[[142 131 110 137]
 [150 110 118 118]
 [123 129 109 156]] --> 137

[[109 122 128 126 136 153 130]
 [145 136 144 104 123 127 134]
 [141 133 142 142 133 120 136]] --> 130

[[146 138 136 111 142 140 118]
 [125 146 139 149 142 145 110]
 [133 126 101 147 127 124 125]] --> 118

[[129 112 111 157]
 [130 126 152 149]
 [129 114 122 155]] --> 157

[[132 118 125 135]
 [121 131 101 122]
 [116 109 132 151]] --> 135

[[111 113 128 145 135]
 [134 139 152 137 150]
 [117 125 154 145 131]] --> 135

[[118 112 126 136 130 152]
 [119 122 125 119 127 131]
 [144 120 124 137 127 139]] --> 152

[[140 119 111 107 153 126]
 [112 134 110 136 156 114]
 [124 111 115 107 115 105]] --> 126

[[117 134 123 131 121]
 [ 99 135 111 134 122]
 [123 135 114 125 124]] --> 121
---
[139 156 121 117 120] value 156, 117

[146 124 116 129 127 156] value 156, 116

[142 140 136 146 144 153] value 153, 136

[151 125 118 129] value 151, 118

[156 114 152 105] value 156, 105

[[152 126 141 115 129 144]
 [107 125 117 158 118 126]] value 158, 107

[[115 114 114 120 111]
 [149 140 150 158 148]] value 158, 111

[140 144 157 123 143 141] value 157, 123

[157 117 145 140 143] value 157, 117

[128 136 106 128 123 129] value 136, 106
---
[[126 128 138 128 131 119 111]
 [144 123 103 125 130 143 141]
 [143 131 130 126 124 113 143]] -> 111

[[150 134 127 122  99 131 128]
 [132 133 129 130 142 127 125]
 [119 130 118 134 110 134 127]] -> 128

[[134 153 119 135]
 [124 124 128 127]
 [105 126 114 132]] -> 135

[[136 118 131 137 147 146 119]
 [145 110 147 137 154 152 112]
 [146 143 121 126 158 155 144]] -> 119

[[131 126 122 139 117]
 [128 124 122 126 115]
 [121 139 124 106 128]] -> 117

[[133 144 149 124 134 124 117]
 [129 103 115 133 120 143 130]
 [134 138 133 114 130 128 142]] -> 117

[[148 138 129 128 129]
 [146 143 130 128 128]
 [127 127 127 134 151]] -> 129

[[124 151 130 148 123 122 140]
 [136 124 140 112 127 135 123]
 [143 128 123 110 153 148 114]] -> 140

[[123 107 102 126 105]
 [121 131 139 117 124]
 [131 129 129 137 141]] -> 105
---
[[130 130 142 125 154 146 123]
 [124 129 133 120 131 125 139]
 [131 136 136 124 132 131 136]] >> 123, 131

[[121 150 132 143]
 [149 126 112 138]
 [111 124 121 127]] >> 143, 111

[[146 116 129 130]
 [138 122 112 119]
 [147 120 106 120]] >> 130, 147

[119 120 113 126 131  99] >> 99, 119

[123 109 138 133 102 151 104] >> 104, 123

[135 107 123 137 112 111 137] >> 137, 135

[100 111 152 117] >> 117, 100
---
[[114 143 121 136 153 120]
 [121 119 136 128 129 148]] ans = 153

[[118 125 116 108 112]
 [153 140 144 127 133]
 [104 110 122 137 136]] ans = 112

[135 110 124 116 146 102] ans = 146

[119 112 111 149 143 110 122] ans = 143

[[132 130 103 138 128]
 [117 128 130 134 137]] ans = 128

[111 100 145 108 106 121] ans = 106

[109 116 131 140 153] ans = 153

[[105 136 143 104 137 142]
 [138 125 123 138 119 131]
 [116 152  99 152 116 125]] ans = 137
---
[[133 142 132 125]
 [126 125 108 143]
 [145 120 118 157]] >> 133

[[116 108 136 126]
 [124 121 130 127]
 [141 151 121 130]] >> 116

[[141 134 142 111 125 102]
 [139 134 131 125 126 119]
 [124 126 124 133 123 137]] >> 141

[[123 130 131 134 128]
 [133 124 119 132 138]
 [112 150 128 134 131]] >> 123

[[136 121 118 109 135]
 [114 125 134 103 115]
 [132 129 133 122 127]] >> 136

[[128 128 128 127 128 128]
 [113 130 134 150 138 137]
 [140 152 125 118 122 157]] >> 128

[[106 105 112 125]
 [124 106 109 145]
 [147 124 138 149]] >> 106

[[137 137 125 108 125]
 [124 142 134 105 130]
 [155 127 117 136 117]] >> 137
---
[[130 121 117 131 143 135 124]
 [133 129 125 130 138 118 102]
 [118 126 127 116 114 133 140]] value 124

[[123 120 101 119 134]
 [ 98 142 153 115 158]] value 134

[132 111 150 110 155] value 155

[112 137 107 100 143 117] value 117

[ 99 147 127 110] value 110

[133 146 123 131 157 122 126] value 126

[140 151 143 122 135 121] value 121
---
[[152 132 128 135]
 [104 129 111 140]
 [133 129 124 125]] out 124

[[123 123 125 117 105]
 [134 136 132 121 130]
 [131 122 130 158 132]] out 130

[[133 110 110 156 132]
 [120 127 151 146 119]
 [155 131 134 113 151]] out 134

[[135 128 140 116 134]
 [123 132 155 123 141]
 [123 132 140 132 133]] out 140

[[137 122 140 149 137 132]
 [120 127 106 117 135 123]
 [126 137 138 113 109 129]] out 138

[[122 132 130 139]
 [146 154 123 120]
 [150 135 105 133]] out 105

[[127 117 129 122 139]
 [121 102 116 116 116]
 [118 121 132 119 134]] out 132
---
[110 123 142 103 105 119 144] ⇒ 110, 144

[131 135 120 124 147 116 105] ⇒ 131, 105

[[128 136 111 115]
 [144 152 126 119]] ⇒ 128, 119

[[109 130 125 106 146 133 138]
 [125 127 121 128 130 138 116]] ⇒ 109, 116

[[132 136 137 131 139 120 140]
 [142 122 135 126 127 137 125]
 [145 112 150 130 121 119 119]] ⇒ 132, 119

[[139 141 107 134]
 [134 126 132 136]
 [132 124 135 135]] ⇒ 139, 135
---
[[131 118 156 133]
 [129 125 135 129]] => 125

[[124 134 124 155 123 135]
 [120 127 126 111 126 135]] => 127

[[116 133 128 156 129]
 [120 131 129 157 122]] => 131

[[132 125 127 105 127 134]
 [116 130 124 130 133 127]] => 130

[[124 157 156 115 111 154]
 [130 148 156 124 121 144]] => 148

[[150 127 122 139 124 116]
 [147 143 111 127 123 115]] => 143

[[126 154 129 126]
 [119 134 137 123]] => 134

[[154 148 106 134 142]
 [129 142 120 119 136]] => 142
---
[149 101 140 145 138 127 142] ans = 145

[146 124 114 146 157] ans = 114

[126 128 129 128 151] ans = 129

[[130 137 109 140 106]
 [123 123 150 118 145]
 [143 127 131 122 116]] ans = 150

[149 140 142 127 135 133 120] ans = 127

[140 109 141 150 119] ans = 141

[116 133 137 149 145 100 117] ans = 149

[139 109 132 123 106 150 105] ans = 123
---
[[117 135 101 130]
 [137 122 114 116]
 [133 114 122 131]] --> 114

[[136 134 131  98 130 149 125]
 [144 136 137 106 135 148 123]
 [134 118 151 144 116 134 130]] --> 118

[[128 131 114 132 134 120]
 [125 132 135 136 111 137]
 [121 134 125 152 108 125]] --> 134

[[150 138 135 110]
 [124 117 141 124]
 [144 135 120 114]] --> 135

[[129 141 107 133 130 137 123]
 [119 143 140 128 153 116 158]
 [102 114 126 133 140 134 122]] --> 114

[[137 136 113 128 129]
 [129 118 151 118 119]
 [128 126 129 129 132]] --> 126

[[145 145 133 148 141 121 110]
 [136 122 113 119 138 109 120]
 [122 117 116 106 130 132 129]] --> 117

[[131 126 120 122 135]
 [151 125 114 126 134]
 [117 129 151 141 111]] --> 129
---
[123, 153, 135, 119, 118, 147] ⇒ 123, 147
[[118, 141, 110, 139], [107, 121, 98, 99], [113, 119, 130, 122]] ⇒ 118, 122
[[133, 106, 144, 119, 131, 153], [134, 105, 142, 117, 132, 144]] ⇒ 133, 144
[[152, 129, 126, 136], [139, 132, 126, 128]] ⇒ 152, 128
[[110, 142, 111, 122, 131, 122, 138], [153, 135, 125, 138, 113, 126, 126]] ⇒ 110, 126
[[145, 139, 137, 126, 123], [132, 130, 107, 138, 104], [124, 122, 130, 142, 123]] ⇒ 145, 123
